Here is a tiny trained network, its code and every weight. The questions are about switching its units off for an input and a class, where a switched-off unit gives its printed mean instead of its output.

import numpy as np


def w(rows, s, z=0):
    codes = np.array(rows[::2]) - 128.0
    scale = np.full(codes.shape[1], s)
    scale[-1] = z or s
    return codes * scale


def norm(h):
    return h / np.sqrt((h * h).mean(-1, keepdims=True) + 1e-5)


def f(y):
    return y / 2 * (1 + np.tanh(0.7978845608 * (y + 0.044715 * y**3)))


def log_softmax(a):
    a = a - a.max(-1, keepdims=True)
    return a - np.log(np.exp(a).sum(-1, keepdims=True))


def net(x, mask):
    res = np.array(x, float).reshape(1, 3) / 4 @ E
    u = 0
    for l in range(2):
        y = f(norm(res) @ A[l][:, :-1].T + A[l][:, -1])
        res = res + np.where(mask[u : u + 12], y, B[l][:, -1]) @ B[l][:, :-1]
        u += 12
    return log_softmax(norm(res)[-1] @ U[:, :-1].T + U[:, -1])


A, B = {}, {}
E = w([
[132,157,102,205,62,32,47],'x0',
[128,10,100,72,123,44,116],'x1',
[95,119,2,143,161,192,120],'x2',
],0.0014)
A[0] = w([
[175,116,160,135,72,1,79,1],'L0N1',
[132,132,124,125,131,124,127,128],'L0N2',
[151,161,132,152,126,150,140,55],'L0N3',
[151,147,125,139,136,137,142,73],'L0N4',
[150,77,192,40,178,146,180,45],'L0N5',
[145,137,130,141,128,136,135,91],'L0N6',
[132,120,127,119,153,150,151,107],'L0N7',
[164,127,152,138,93,9,88,50],'L0N8',
[142,94,155,76,170,149,157,97],'L0N9',
[139,122,129,135,130,127,129,125],'L0N10',
[153,169,131,156,130,152,143,28],'L0N11',
[155,208,135,170,129,169,147,21],'L0N12',
],0.0039,0.0019)
B[0] = w([
[3,78,165,226,93,116,106,251],'L0N1',
[129,119,130,123,132,135,119,128],'L0N2',
[106,151,147,124,143,145,101,105],'L0N3',
[110,132,138,130,129,137,99,103],'L0N4',
[138,96,148,65,55,143,201,194],'L0N5',
[113,131,131,123,133,146,103,111],'L0N6',
[113,136,152,151,90,104,124,122],'L0N7',
[24,68,172,191,94,114,121,238],'L0N8',
[109,123,175,100,55,123,173,154],'L0N9',
[124,128,121,126,123,134,125,127],'L0N10',
[102,149,147,127,145,148,90,100],'L0N11',
[106,184,172,123,162,156,85,133],'L0N12',
],0.0031,0.002)
A[1] = w([
[146,254,166,152,193,175,92,6],'L1N1',
[170,96,38,125,174,108,115,98],'L1N2',
[127,134,149,122,120,128,136,135],'L1N3',
[150,102,63,122,153,115,117,96],'L1N4',
[110,164,88,204,145,91,51,144],'L1N5',
[87,107,104,116,140,134,115,54],'L1N6',
[141,68,95,107,112,71,139,125],'L1N7',
[147,103,67,120,155,116,114,89],'L1N8',
[126,110,107,118,135,120,120,115],'L1N9',
[79,92,168,185,93,49,103,66],'L1N10',
[134,142,93,90,181,175,144,163],'L1N11',
[126,115,120,121,131,115,124,107],'L1N12',
],0.0047,0.0019)
B[1] = w([
[42,210,25,100,162,173,23,179],'L1N1',
[202,209,127,191,159,37,136,147],'L1N2',
[136,123,67,121,134,121,147,134],'L1N3',
[170,189,174,174,132,90,126,133],'L1N4',
[150,84,193,53,122,142,205,230],'L1N5',
[123,163,252,134,75,134,103,122],'L1N6',
[105,225,142,163,162,199,105,175],'L1N7',
[164,185,182,168,129,98,125,130],'L1N8',
[121,171,177,151,116,133,134,128],'L1N9',
[45,51,101,232,159,110,128,252],'L1N10',
[113,101,199,149,72,53,106,159],'L1N11',
[119,159,159,146,122,156,134,125],'L1N12',
],0.0033,0.0031)
U = w([
[249,191,122,174,148,44,136,143],'0',
[195,71,125,113,138,136,59,3],'1',
[34,9,143,224,122,87,112,159],'2',
[76,212,77,82,162,196,30,166],'3',
[177,64,161,2,90,160,227,158],'4',
],0.0095,0.0057)

Each question gives the input, the list of numbers given to net, and the class t.
The units are the neurons (one row each of A and B). Each row of codes is followed by its name. A weight is (code - 128) times the scale printed after its matrix; where a second scale follows, it is the last column's (A, B and U).
mask holds one flag per neuron, layer by layer. A switched-off neuron (its flag False) gives its mean, the last column of its row in B, instead of its output. The means were averaged over made-up inputs and are rounded, as every weight is.
A unit's drop is (log p(t) with every unit on - log p(t) with that unit switched off) / (log p(t) with every unit on - log p(t) with every unit switched off).
The circuit of an input: a set's keep is (log p(t) with only the set's units on - log p(t) with every unit switched off) / (log p(t) with every unit on - log p(t) with every unit switched off). Starting from the 12 units with the biggest drops (on a tie, the unit counted first), units are removed one at a time, each time the one whose removal leaves the highest keep (on an exact tie, the one counted first), for as long as the keep stays at least 0.8.
circuit, biggest first: the units of the circuit, biggest drop first
top k neurons: the k neurons with the biggest drops, biggest first
top k neurons in layer l: the k neurons of layer l with the biggest drops, biggest first
drop of u: that unit's drop, to one decimal
input [8,-8,-2], class 3: circuit, biggest first : [L1N1 L0N12 L1N11]
input [-6,-4,1], class 4: circuit, biggest first : [L1N10]
input [-8,-3,5], class 4: top 4 neurons in layer 1 : [L1N10 L1N11 L1N7 L1N1]
input [-2,2,-5], class 4: top 2 neurons in layer 0 : [L0N5 L0N9]
input [5,-4,5], class 3: top 2 neurons : [L1N1 L0N12]
input [-2,-1,3], class 3: top 4 neurons in layer 0 : [L0N8 L0N5 L0N1 L0N12]
input [7,-3,6], class 0: top 3 neurons : [L0N1 L1N2 L1N5]
input [4,5,6], class 0: top 2 neurons : [L1N2 L0N1]
input [-3,7,-4], class 4: top 2 neurons : [L0N5 L0N9]
input [-3,-3,6], class 3: top 2 neurons : [L1N10 L1N1]
input [-4,5,-6], class 4: top 2 neurons : [L0N5 L1N10]
input [3,5,5], class 0: drop of L1N2 : 0.1
input [7,-5,2], class 3: drop of L1N1 : 0.8
input [-4,-3,6], class 3: drop of L1N10 : 0.3
input [-3,7,1], class 4: top neuron : [L0N5]
